Below is a small trained network, with its code and all its weights. Each question gives an input and a target symbol and asks what happens when units are switched off, that is, made to give their printed mean instead of their output.

import numpy as np


def w(rows, s, z=0):
    codes = np.array(rows[::2]) - 128.0
    scale = np.full(codes.shape[1], s)
    scale[-1] = z or s
    return codes * scale


def norm(h):
    return h / np.sqrt((h * h).mean(-1, keepdims=True) + 1e-5)


def f(y):
    return np.maximum(y, 0)


def softmax(a):
    e = np.exp(a - a.max(-1, keepdims=True))
    return e / e.sum(-1, keepdims=True)


def log_softmax(a):
    a = a - a.max(-1, keepdims=True)
    return a - np.log(np.exp(a).sum(-1, keepdims=True))


def net(x, mask):
    ids = ['Θαβζλμξστω'.index(c) for c in x.split()]
    T = len(ids)
    res = E[ids] + P[:T]
    u = 0
    for l in range(2):
        q, k, v = (norm(res) @ M[l].T for M in (Q, K, V))
        z = softmax(np.where(np.tri(T) > 0, q @ k.T / 4**0.5, -1e9)) @ v
        res = res + np.where(mask[u], z, O[l][:, -1]) @ O[l][:, :-1]
        u += 1
        y = f(norm(res) @ A[l][:, :-1].T + A[l][:, -1])
        res = res + np.where(mask[u : u + 12], y, B[l][:, -1]) @ B[l][:, :-1]
        u += 12
    return log_softmax(norm(res)[-1] @ U[:, :-1].T + U[:, -1])


Q, K, V, O, A, B = {}, {}, {}, {}, {}, {}
E = w([
[95,253,74,145,102,76,136,94,27],'Θ',
[56,82,173,46,87,89,51,178,235],'α',
[160,247,69,84,87,127,86,81,143],'β',
[198,139,126,66,141,191,130,136,185],'ζ',
[68,116,67,73,110,107,38,100,229],'λ',
[134,220,120,146,173,196,135,141,149],'μ',
[177,195,105,126,122,134,197,112,14],'ξ',
[96,123,170,33,73,93,101,211,76],'σ',
[116,161,1,150,145,152,128,45,78],'τ',
[95,53,117,39,96,148,93,171,105],'ω',
],0.0071)
P = w([
[113,78,146,137,112,103,171,112,138],'0',
[189,145,130,91,250,45,64,135,98],'1',
[144,132,90,48,240,68,120,143,94],'2',
[94,119,212,111,218,151,101,90,71],'3',
[153,150,126,149,56,193,151,153,144],'4',
[194,122,144,201,200,88,97,222,123],'5',
[172,197,158,134,114,195,66,168,99],'6',
[76,152,217,88,120,225,189,91,118],'7',
[81,101,81,152,117,232,136,105,151],'8',
[53,147,135,66,126,186,216,152,105],'9',
[126,134,187,55,193,125,90,86,72],'10',
[121,210,172,97,107,156,62,128,200],'11',
[184,150,129,193,231,118,14,190,91],'12',
],0.011)
Q[0] = w([
[154,103,225,159,248,54,59,85,128],'L0H0',
[108,59,95,155,177,152,167,44,141],'L0H0',
[62,131,191,73,41,161,219,27,170],'L0H0',
[152,87,47,254,48,99,168,249,205],'L0H0',
],0.0089)
K[0] = w([
[78,137,97,67,76,149,254,86,170],'L0H0',
[162,128,152,151,78,96,163,215,139],'L0H0',
[210,134,118,196,39,158,60,108,143],'L0H0',
[221,122,56,88,234,10,74,164,121],'L0H0',
],0.0086)
V[0] = w([
[74,194,88,176,104,101,82,73,113],'L0H0',
[138,141,106,115,115,117,152,135,11],'L0H0',
[131,75,77,177,157,156,191,78,114],'L0H0',
[227,168,100,118,167,193,133,77,153],'L0H0',
],0.012)
O[0] = w([
[223,1,47,116,210,179,151,100,73,63],'L0H0',
[73,168,26,65,164,98,175,82,207,138],'L0H0',
[94,145,17,198,43,222,196,159,183,42],'L0H0',
[93,200,98,208,125,207,39,86,133,253],'L0H0',
],0.0086,0.0038)
A[0] = w([
[103,128,45,34,155,166,191,110,154,171],'L0N0',
[107,171,165,209,86,178,177,173,116,107],'L0N1',
[176,112,67,255,92,156,157,171,117,3],'L0N2',
[123,159,117,143,188,118,196,154,19,177],'L0N3',
[160,154,243,40,191,65,119,114,151,26],'L0N4',
[114,148,175,217,123,97,57,161,163,184],'L0N5',
[93,92,52,142,185,119,40,89,116,207],'L0N6',
[96,107,113,246,95,138,131,46,125,180],'L0N7',
[160,156,83,54,170,167,148,63,91,235],'L0N8',
[25,119,136,79,137,143,95,237,125,194],'L0N9',
[108,44,144,97,126,123,173,222,184,79],'L0N10',
[219,66,183,167,142,103,86,199,36,96],'L0N11',
],0.0078,0.003)
B[0] = w([
[122,126,180,125,76,117,25,188,200,213],'L0N0',
[201,110,162,52,115,98,86,151,149,178],'L0N1',
[168,139,164,98,154,184,99,240,89,146],'L0N2',
[173,140,153,85,112,173,33,123,192,176],'L0N3',
[67,141,126,104,208,86,91,166,105,239],'L0N4',
[186,127,167,77,154,154,134,164,67,238],'L0N5',
[226,119,164,105,160,228,111,132,117,251],'L0N6',
[189,133,141,90,158,110,179,225,156,181],'L0N7',
[169,102,144,103,132,119,59,153,210,254],'L0N8',
[118,164,155,104,159,221,86,80,149,207],'L0N9',
[138,111,133,184,134,254,112,113,118,152],'L0N10',
[57,107,109,241,116,147,91,120,155,206],'L0N11',
],0.0084,0.007)
Q[1] = w([
[29,89,28,254,33,53,133,140,125],'L1H0',
[137,224,194,53,121,158,83,180,148],'L1H0',
[142,137,212,97,164,135,67,147,196],'L1H0',
[124,108,97,131,109,138,164,69,129],'L1H0',
],0.0081)
K[1] = w([
[167,190,116,161,255,138,14,177,130],'L1H0',
[219,104,114,175,84,120,157,149,150],'L1H0',
[94,84,126,118,37,111,205,151,129],'L1H0',
[144,160,120,151,116,137,32,133,155],'L1H0',
],0.0088)
V[1] = w([
[171,85,190,78,209,65,75,224,63],'L1H0',
[88,212,144,142,111,78,231,137,128],'L1H0',
[205,122,1,93,192,142,233,100,92],'L1H0',
[175,203,107,69,152,77,44,57,116],'L1H0',
],0.01)
O[1] = w([
[202,226,141,96,115,78,225,3,114,196],'L1H0',
[50,154,44,14,179,214,145,184,93,60],'L1H0',
[144,99,234,134,234,255,225,132,114,3],'L1H0',
[73,167,113,187,250,148,41,11,229,87],'L1H0',
],0.0087,0.013)
A[1] = w([
[104,148,103,126,84,97,225,190,84,83],'L1N0',
[133,73,209,130,165,163,171,185,122,152],'L1N1',
[149,103,198,133,206,157,164,102,142,79],'L1N2',
[71,126,144,103,102,79,181,188,160,96],'L1N3',
[39,144,80,216,104,169,245,128,76,2],'L1N4',
[171,218,124,101,131,155,64,160,142,144],'L1N5',
[48,164,59,169,108,164,177,128,151,124],'L1N6',
[195,86,171,160,142,114,167,93,129,98],'L1N7',
[75,186,142,218,56,141,107,148,136,66],'L1N8',
[14,113,57,158,145,160,238,52,79,8],'L1N9',
[144,42,129,176,123,140,158,168,46,92],'L1N10',
[145,102,51,82,58,119,88,189,60,99],'L1N11',
],0.012,0.0078)
B[1] = w([
[61,165,117,51,163,145,119,79,74,139],'L1N0',
[155,121,87,44,138,91,127,112,208,159],'L1N1',
[152,159,49,74,106,127,119,89,68,157],'L1N2',
[123,236,38,130,202,171,107,51,117,144],'L1N3',
[202,43,12,232,164,102,215,154,247,128],'L1N4',
[58,129,174,176,139,204,173,134,132,250],'L1N5',
[24,66,175,198,186,123,17,150,168,131],'L1N6',
[108,149,139,161,131,190,79,87,36,167],'L1N7',
[173,103,200,161,68,193,71,88,160,151],'L1N8',
[221,16,244,231,55,71,237,198,25,128],'L1N9',
[138,93,127,152,76,127,60,27,184,141],'L1N10',
[177,82,115,150,134,186,163,68,58,210],'L1N11',
],0.011,0.015)
U = w([
[76,199,106,57,155,129,171,93,151,83],'Θ',
[105,202,201,131,79,179,150,173,116,49],'α',
[136,51,181,127,100,41,132,169,71,195],'β',
[130,129,118,74,100,23,160,117,179,173],'ζ',
[106,98,75,164,142,173,161,188,187,254],'λ',
[120,54,149,244,154,94,108,55,132,120],'μ',
[142,144,80,75,127,183,173,136,44,85],'ξ',
[192,66,112,60,123,104,122,148,237,118],'σ',
[63,152,78,160,69,129,62,139,197,98],'τ',
[192,98,95,115,223,169,133,70,88,97],'ω',
],0.011,0.0056)

Each question gives the input, a string of symbols that net reads in full, and the target symbol t.
The units are the heads (4 rows each of Q, K, V and O) and the neurons (one row each of A and B). Each row of codes is followed by its name. A weight is (code - 128) times the scale printed after its matrix; where a second scale follows, it is the last column's (O, A, B and U).
mask holds one flag per unit, layer by layer, with each layer's heads first. A switched-off unit (its flag False) gives its mean, the last column of its rows in O or B, instead of its output. The means were averaged over made-up inputs and are rounded, as every weight is.
A unit's drop is (log p(t) with every unit on - log p(t) with that unit switched off) / (log p(t) with every unit on - log p(t) with every unit switched off).
The circuit of an input: a set's keep is (log p(t) with only the set's units on - log p(t) with every unit switched off) / (log p(t) with every unit on - log p(t) with every unit switched off). Starting from the 12 units with the biggest drops (on a tie, the unit counted first), units are removed one at a time, each time the one whose removal leaves the highest keep (on an exact tie, the one counted first), for as long as the keep stays at least 0.8.
units of the circuit, in order: the units of the circuit, biggest drop first
most important unit: the unit with the biggest drop
top k neurons: the k neurons with the biggest drops, biggest first
top k neurons in layer l: the k neurons of layer l with the biggest drops, biggest first
input τ Θ β σ β ω Θ σ ξ ξ α, target σ: units of the circuit, in order	(L0H0 L1H0 L1N1 L1N5)
input μ τ ζ, target α: units of the circuit, in order	(L0H0)
input Θ ζ β, target σ: top 2 neurons in layer 0	(L0N0 L0N8)
input ω σ λ λ λ λ σ α ω λ λ, target β: top 3 neurons	(L0N10 L0N9 L0N7)
input λ ζ β, target μ: units of the circuit, in order	(L0N11 L0H0)
input λ Θ ξ, target μ: top 2 neurons	(L0N11 L1N10)
input Θ β μ ζ, target σ: units of the circuit, in order	(L0H0 L0N0)
input σ τ Θ τ τ σ σ Θ β, target Θ: units of the circuit, in order	(L0H0 L1H0)
input ζ σ β ω ξ ζ μ ξ ξ τ, target τ: units of the circuit, in order	(L1H0 L0H0)
input α α λ ζ τ β, target ζ: units of the circuit, in order	(L1H0 L0H0)
input α β ξ α ω ω β ζ β, target ζ: units of the circuit, in order	(L0H0 L1H0)
input Θ ω α σ Θ ω ζ α, target σ: units of the circuit, in order	(L0H0 L0N8)
input ξ σ β ζ α Θ ζ β μ ω, target λ: units of the circuit, in order	(L1H0 L0H0)
input ζ ζ α ω, target α: top neuron in layer 1	(L1N5)
input λ ζ τ ζ ζ ζ β ω τ σ ξ Θ, target β: top 2 neurons	(L0N11 L0N10)
input ω ζ Θ β, target Θ: units of the circuit, in order	(L0H0 L1N3)
input ζ Θ ζ ξ ξ ζ τ ζ ζ μ α, target τ: top 2 neurons in layer 0	(L0N6 L0N1)
input λ ζ ζ, target μ: top 2 neurons	(L0N11 L1N10)
input ζ λ ζ λ ξ σ μ, target μ: top 2 neurons	(L0N11 L1N11)
input τ ζ τ, target λ: units of the circuit, in order	(L0H0)
input β β λ ζ β β β α, target μ: top 2 neurons	(L0N8 L0N5)
input ξ Θ ζ, target τ: units of the circuit, in order	(L0H0 L1N6)
input Θ ζ ω ξ μ λ ζ ω μ μ, target ω: top 2 neurons	(L1N2 L1N1)
input α ζ ξ σ λ β α α β ζ ξ, target β: top 2 neurons in layer 0	(L0N11 L0N10)
input ω λ ω α τ μ ζ, target ξ: top 2 neurons in layer 1	(L1N11 L1N3)
input ω α β ω, target ξ: top 2 neurons	(L0N10 L1N11)
input μ Θ ξ ω λ τ ω, target Θ: most important unit	L0N6
